Below are the code and all the weights of a small trained network. Each question names an input and a class and asks about switching units off, where a switched-off unit gives its printed mean instead of its output.

import numpy as np


def w(rows, s, z=0):
    codes = np.array(rows[::2]) - 128.0
    scale = np.full(codes.shape[1], s)
    scale[-1] = z or s
    return codes * scale


def f(y):
    return np.maximum(y, 0)


def log_softmax(a):
    a = a - a.max(-1, keepdims=True)
    return a - np.log(np.exp(a).sum(-1, keepdims=True))


def net(x, mask):
    res = np.array(x, float).reshape(1, 6) / 4 @ E
    y = f(res @ A[0][:, :-1].T + A[0][:, -1])
    res = res + np.where(mask, y, B[0][:, -1]) @ B[0][:, :-1]
    return log_softmax(res[-1] @ U[:, :-1].T + U[:, -1])


A, B = {}, {}
E = w([
[97,127,121,74,198,211,175,244,122],'x0',
[154,161,135,219,172,97,79,206,202],'x1',
[118,181,163,236,95,132,177,155,45],'x2',
[138,127,54,139,63,163,102,174,122],'x3',
[2,156,81,122,123,46,119,150,109],'x4',
[167,198,181,54,35,74,160,191,174],'x5',
],0.0077)
A[0] = w([
[116,119,112,151,60,79,67,75,124,109],'N0',
[208,108,140,156,90,196,122,93,134,173],'N1',
[139,176,126,140,27,152,172,140,159,185],'N2',
[62,121,72,108,105,45,104,161,75,243],'N3',
[95,127,134,105,164,205,134,165,138,29],'N4',
[103,60,125,178,176,134,84,113,159,33],'N5',
[95,153,197,219,75,165,212,169,47,146],'N6',
[2,159,103,145,107,115,102,142,144,83],'N7',
[125,104,110,79,161,155,139,142,180,119],'N8',
[150,92,94,187,96,107,75,57,106,183],'N9',
[136,166,159,113,67,122,131,165,152,131],'N10',
[55,133,126,93,140,76,153,112,114,135],'N11',
[157,181,100,178,69,105,80,77,80,168],'N12',
[139,177,157,184,171,103,26,189,185,3],'N13',
[138,228,177,62,82,87,180,128,182,65],'N14',
[110,166,53,111,178,198,232,216,110,228],'N15',
[93,101,130,54,174,149,118,131,198,142],'N16',
[113,132,153,210,126,149,190,124,69,120],'N17',
[73,125,149,75,196,177,193,188,99,146],'N18',
[119,156,56,126,172,206,154,218,124,213],'N19',
[87,66,125,97,77,146,167,101,85,64],'N20',
[97,118,106,154,197,148,115,63,105,58],'N21',
[209,116,186,115,160,174,99,128,154,42],'N22',
[103,123,120,166,178,159,133,88,132,16],'N23',
[127,173,139,200,101,142,170,149,118,113],'N24',
[110,134,115,73,100,154,223,70,68,92],'N25',
[126,57,98,61,124,151,24,112,230,175],'N26',
[118,105,104,202,157,175,119,104,67,157],'N27',
[215,113,145,137,151,144,121,133,154,32],'N28',
[161,165,149,195,235,70,103,152,176,85],'N29',
[122,137,123,84,114,142,186,88,85,136],'N30',
[103,139,232,130,200,80,185,88,127,227],'N31',
[113,59,174,57,125,100,164,74,93,220],'N32',
[133,116,137,190,165,101,122,179,196,60],'N33',
[71,68,99,156,197,146,122,95,109,195],'N34',
[53,144,79,105,135,85,127,124,181,83],'N35',
[57,128,123,148,155,50,83,186,148,65],'N36',
[153,178,195,82,112,70,183,171,159,13],'N37',
[131,86,150,108,99,95,22,74,160,119],'N38',
[124,102,67,168,206,184,78,120,99,52],'N39',
[180,91,153,120,120,194,166,120,172,140],'N40',
[126,101,119,113,132,155,141,84,81,65],'N41',
],0.0081,0.0019)
B[0] = w([
[198,129,205,153,107,76,166,94,131,194],'N0',
[135,214,180,159,204,202,189,61,111,210],'N1',
[73,129,135,115,120,150,146,134,210,190],'N2',
[167,207,131,169,197,172,179,90,142,215],'N3',
[138,85,192,122,84,63,152,105,108,185],'N4',
[116,111,75,67,69,151,148,127,157,182],'N5',
[32,161,132,103,129,117,3,95,114,233],'N6',
[164,184,146,158,173,193,173,97,85,198],'N7',
[91,129,187,132,124,121,86,80,104,183],'N8',
[149,114,191,133,108,63,160,123,173,213],'N9',
[99,116,76,78,116,158,135,120,177,186],'N10',
[164,156,135,189,152,194,158,118,96,193],'N11',
[157,107,195,143,99,88,95,122,158,202],'N12',
[195,72,59,96,81,164,99,163,58,213],'N13',
[122,151,77,69,91,157,193,121,168,225],'N14',
[153,112,234,118,96,76,131,130,153,255],'N15',
[81,132,156,111,138,116,59,76,128,205],'N16',
[59,130,103,67,134,146,56,94,139,201],'N17',
[188,123,221,148,66,39,127,82,132,238],'N18',
[188,110,205,134,125,71,126,103,150,237],'N19',
[222,102,106,119,135,128,86,183,101,185],'N20',
[133,125,94,88,82,142,175,102,179,195],'N21',
[97,169,131,142,144,172,165,66,66,194],'N22',
[119,103,66,60,109,145,188,101,170,170],'N23',
[83,145,92,118,137,131,39,110,119,185],'N24',
[221,99,73,127,107,151,51,225,89,209],'N25',
[49,144,129,136,136,152,2,90,126,226],'N26',
[77,124,116,49,96,144,168,117,210,217],'N27',
[164,169,108,161,152,173,165,82,59,180],'N28',
[221,79,82,112,118,125,101,184,108,220],'N29',
[209,104,84,154,124,172,62,179,109,187],'N30',
[129,128,184,127,238,135,72,209,217,225],'N31',
[174,89,76,126,159,132,71,181,137,220],'N32',
[207,98,74,96,75,142,71,162,84,193],'N33',
[130,159,130,75,89,158,188,128,193,224],'N34',
[124,193,148,175,158,189,148,70,72,187],'N35',
[187,178,131,142,139,193,134,97,87,198],'N36',
[84,127,56,23,63,130,200,112,166,210],'N37',
[107,114,196,150,127,69,90,89,134,193],'N38',
[110,143,87,84,74,104,171,122,177,212],'N39',
[116,191,135,172,167,172,153,75,95,194],'N40',
[174,107,70,103,132,146,141,144,144,174],'N41',
],0.0057,0.0082)
U = w([
[96,125,51,69,91,126,210,123,195,84],'0',
[165,112,195,151,109,29,137,111,128,92],'1',
[215,92,30,130,127,141,84,179,60,101],'2',
[131,197,117,175,190,193,187,85,44,95],'3',
[18,131,112,120,143,118,29,112,114,117],'4',
[134,134,122,145,166,134,120,154,186,255],'5',
[103,94,90,167,176,68,170,167,118,144],'6',
[1,11,51,220,173,72,214,211,65,42],'7',
],0.0098,0.0068)

Each question gives the input, the list of numbers given to net, and the class t.
The units are the neurons (one row each of A and B). Each row of codes is followed by its name. A weight is (code - 128) times the scale printed after its matrix; where a second scale follows, it is the last column's (A, B and U).
mask holds one flag per neuron, in row order. A switched-off neuron (its flag False) gives its mean, the last column of its row in B, instead of its output. The means were averaged over made-up inputs and are rounded, as every weight is.
A unit's drop is (log p(t) with every unit on - log p(t) with that unit switched off) / (log p(t) with every unit on - log p(t) with every unit switched off).
The circuit of an input: a set's keep is (log p(t) with only the set's units on - log p(t) with every unit switched off) / (log p(t) with every unit on - log p(t) with every unit switched off). Starting from the 12 units with the biggest drops (on a tie, the unit counted first), units are removed one at a time, each time the one whose removal leaves the highest keep (on an exact tie, the one counted first), for as long as the keep stays at least 0.8.
units of the circuit, in order: the units of the circuit, biggest drop first
k most important neurons: the k neurons with the biggest drops, biggest first
drop when u is switched off: that unit's drop, to one decimal
input [5,8,4,1,-8,3], class 2: units of the circuit, in order : [N13]
input [0,1,8,4,-7,0], class 4: 3 most important neurons : [N6 N17 N24]
input [0,7,8,3,-6,6], class 4: units of the circuit, in order : [N6 N24]
input [6,-6,-1,0,0,5], class 1: units of the circuit, in order : [N18 N15]
input [7,-4,0,3,-7,4], class 1: 4 most important neurons : [N15 N18 N19 N4]
input [-1,7,-1,1,1,5], class 2: units of the circuit, in order : [N13 N33]
input [-7,-5,0,5,0,-6], class 1: 3 most important neurons : [N0 N9 N12]
input [5,5,-8,3,-5,7], class 4: units of the circuit, in order : [N26 N16]
input [-6,8,5,3,3,8], class 0: 4 most important neurons : [N37 N2 N14 N10]
input [1,-8,6,8,6,2], class 2: 2 most important neurons : [N25 N20]
input [-5,0,8,-6,-6,-2], class 4: 2 most important neurons : [N6 N17]
input [-8,-3,1,-2,1,-8], class 0: units of the circuit, in order : [N27 N21]
input [-3,-1,0,-1,-5,6], class 0: units of the circuit, in order : [N37 N14]
input [-3,-2,0,2,8,-7], class 3: units of the circuit, in order : [N3]
input [4,4,-6,3,2,-4], class 4: 3 most important neurons : [N26 N16 N8]
input [-8,-7,-8,4,6,-5], class 1: 3 most important neurons : [N0 N9 N38]
input [-4,7,3,-5,-8,-3], class 3: 2 most important neurons : [N1 N22]
input [-5,1,7,-3,8,5], class 3: 2 most important neurons : [N3 N7]
input [-3,7,-5,0,-5,8], class 0: 2 most important neurons : [N37 N14]
input [-7,-5,8,5,-2,-1], class 4: units of the circuit, in order : [N6]
input [-2,6,2,4,7,-3], class 3: 2 most important neurons : [N7 N3]
input [7,7,-3,7,-3,3], class 1: 2 most important neurons : [N19 N15]
input [5,-2,8,3,5,-2], class 4: 3 most important neurons : [N6 N17 N24]
input [-1,0,-7,-1,-5,0], class 4: units of the circuit, in order : [N26 N16]
input [-8,0,-7,-1,4,-2], class 1: drop when N38 is switched off : 0.2
input [6,-8,-7,7,4,-5], class 2: drop when N8 is switched off : -0.1
input [-7,-8,0,-7,6,-8], class 0: drop when N23 is switched off : 0.2
input [6,1,-4,-2,3,-1], class 1: drop when N37 is switched off : 0.0
